Below are the code and all the weights of a small trained network. Each question names an input and a class and asks about switching units off, where a switched-off unit gives its printed mean instead of its output.

import numpy as np


def w(rows, s, z=0):
    codes = np.array(rows[::2]) - 128.0
    scale = np.full(codes.shape[1], s)
    scale[-1] = z or s
    return codes * scale


def norm(h):
    return h / np.sqrt((h * h).mean(-1, keepdims=True) + 1e-5)


def f(y):
    return y / 2 * (1 + np.tanh(0.7978845608 * (y + 0.044715 * y**3)))


def log_softmax(a):
    a = a - a.max(-1, keepdims=True)
    return a - np.log(np.exp(a).sum(-1, keepdims=True))


def net(x, mask):
    res = np.array(x, float).reshape(1, 5) / 4 @ E
    u = 0
    for l in range(2):
        y = f(norm(res) @ A[l][:, :-1].T + A[l][:, -1])
        res = res + np.where(mask[u : u + 10], y, B[l][:, -1]) @ B[l][:, :-1]
        u += 10
    return log_softmax(norm(res)[-1] @ U[:, :-1].T + U[:, -1])


A, B = {}, {}
E = w([
[96,160,8,83,60,203,96,86,183],'x0',
[81,54,110,75,155,100,52,91,57],'x1',
[136,77,184,31,44,206,126,106,109],'x2',
[133,171,148,111,176,132,154,125,83],'x3',
[157,61,172,94,108,133,254,215,96],'x4',
],0.002)
A[0] = w([
[136,130,130,125,123,141,218,166,134,93],'L0N1',
[144,126,198,132,128,126,127,128,125,101],'L0N2',
[149,132,134,139,129,133,254,204,138,52],'L0N3',
[125,128,139,127,129,127,119,121,127,145],'L0N4',
[128,128,128,128,128,128,129,129,128,127],'L0N5',
[128,128,128,128,128,128,128,128,128,127],'L0N6',
[133,110,138,119,117,127,141,147,120,3],'L0N7',
[120,126,141,149,139,111,98,108,130,163],'L0N8',
[141,132,169,164,170,82,146,158,118,73],'L0N9',
[129,128,126,129,127,127,128,129,127,115],'L0N10',
],0.0064,0.0017)
B[0] = w([
[179,80,187,118,123,76,153,158,51,195],'L0N1',
[155,97,177,77,96,138,119,96,85,160],'L0N2',
[205,42,207,101,91,75,205,208,39,252],'L0N3',
[137,134,134,130,129,140,174,174,135,134],'L0N4',
[128,128,128,127,127,126,125,123,127,128],'L0N5',
[128,128,128,128,128,128,129,130,128,128],'L0N6',
[125,160,145,122,110,164,39,5,160,119],'L0N7',
[191,157,154,153,147,138,247,173,129,152],'L0N8',
[212,108,201,128,46,126,101,115,141,197],'L0N9',
[125,128,131,123,132,131,125,109,131,125],'L0N10',
],0.0025,0.0038)
A[1] = w([
[154,125,122,98,15,192,140,130,174,149],'L1N1',
[126,117,183,151,152,90,101,117,111,171],'L1N2',
[161,122,244,94,101,164,140,120,111,153],'L1N3',
[126,78,146,119,112,120,132,149,114,8],'L1N4',
[130,89,150,116,117,122,138,148,116,32],'L1N5',
[124,77,154,111,119,117,139,149,108,18],'L1N6',
[163,121,163,118,112,139,205,161,125,156],'L1N7',
[163,115,255,84,93,171,153,124,106,141],'L1N8',
[107,124,116,89,167,117,135,123,80,127],'L1N9',
[118,70,151,113,108,110,126,152,111,4],'L1N10',
],0.0057,0.0028)
B[1] = w([
[107,37,158,65,152,119,170,149,3,180],'L1N1',
[167,78,162,133,111,96,201,183,115,171],'L1N2',
[173,133,171,200,194,37,168,180,123,233],'L1N3',
[90,163,59,154,177,102,49,92,137,135],'L1N4',
[105,153,79,151,166,101,86,99,126,138],'L1N5',
[101,164,75,161,172,101,67,99,144,146],'L1N6',
[128,84,134,142,180,74,185,167,54,202],'L1N7',
[185,147,177,218,198,34,155,182,146,255],'L1N8',
[135,90,148,99,98,144,170,145,103,143],'L1N9',
[100,172,67,162,155,117,62,90,158,142],'L1N10',
],0.0039,0.0062)
U = w([
[120,237,73,191,116,164,78,85,244,33],'0',
[81,86,109,3,87,212,126,101,78,79],'1',
[198,92,212,182,175,17,173,192,94,250],'2',
],0.0068,0.0017)

Each question gives the input, the list of numbers given to net, and the class t.
The units are the neurons (one row each of A and B). Each row of codes is followed by its name. A weight is (code - 128) times the scale printed after its matrix; where a second scale follows, it is the last column's (A, B and U).
mask holds one flag per neuron, layer by layer. A switched-off neuron (its flag False) gives its mean, the last column of its row in B, instead of its output. The means were averaged over made-up inputs and are rounded, as every weight is.
A unit's drop is (log p(t) with every unit on - log p(t) with that unit switched off) / (log p(t) with every unit on - log p(t) with every unit switched off).
The circuit of an input: a set's keep is (log p(t) with only the set's units on - log p(t) with every unit switched off) / (log p(t) with every unit on - log p(t) with every unit switched off). Starting from the 12 units with the biggest drops (on a tie, the unit counted first), units are removed one at a time, each time the one whose removal leaves the highest keep (on an exact tie, the one counted first), for as long as the keep stays at least 0.8.
circuit, biggest first: the units of the circuit, biggest drop first
unit that matters most: the unit with the biggest drop
k most important neurons: the k neurons with the biggest drops, biggest first
top k neurons in layer l: the k neurons of layer l with the biggest drops, biggest first
drop of u: that unit's drop, to one decimal
input [8,-1,-5,-7,-1], class 0: circuit, biggest first => [L0N3 L1N7]
input [5,-7,1,-3,-8], class 1: circuit, biggest first => [L1N8 L1N3]
input [1,2,0,6,-6], class 0: circuit, biggest first => [L0N3 L1N1 L1N7 L1N8]
input [5,-7,-3,-2,-1], class 1: unit that matters most => L1N8
input [2,8,0,2,-8], class 1: circuit, biggest first => [L1N8 L1N3]
input [0,2,1,5,-5], class 1: 3 most important neurons => [L1N8 L1N3 L0N3]
input [5,0,-4,4,1], class 0: 2 most important neurons => [L1N1 L0N3]
input [-4,-7,-1,2,-8], class 0: top 2 neurons in layer 0 => [L0N3 L0N1]
input [2,2,-5,2,1], class 0: top 4 neurons in layer 1 => [L1N1 L1N7 L1N3 L1N8]
input [6,8,-8,-6,2], class 0: top 2 neurons in layer 1 => [L1N1 L1N7]
input [6,-8,2,-7,-6], class 1: top 2 neurons in layer 1 => [L1N1 L1N8]
input [4,-1,1,-4,-6], class 1: drop of L1N3 => 0.1
input [1,-5,-4,-5,-3], class 0: drop of L1N3 => 0.1
input [5,2,-1,1,-1], class 1: drop of L1N8 => 0.4
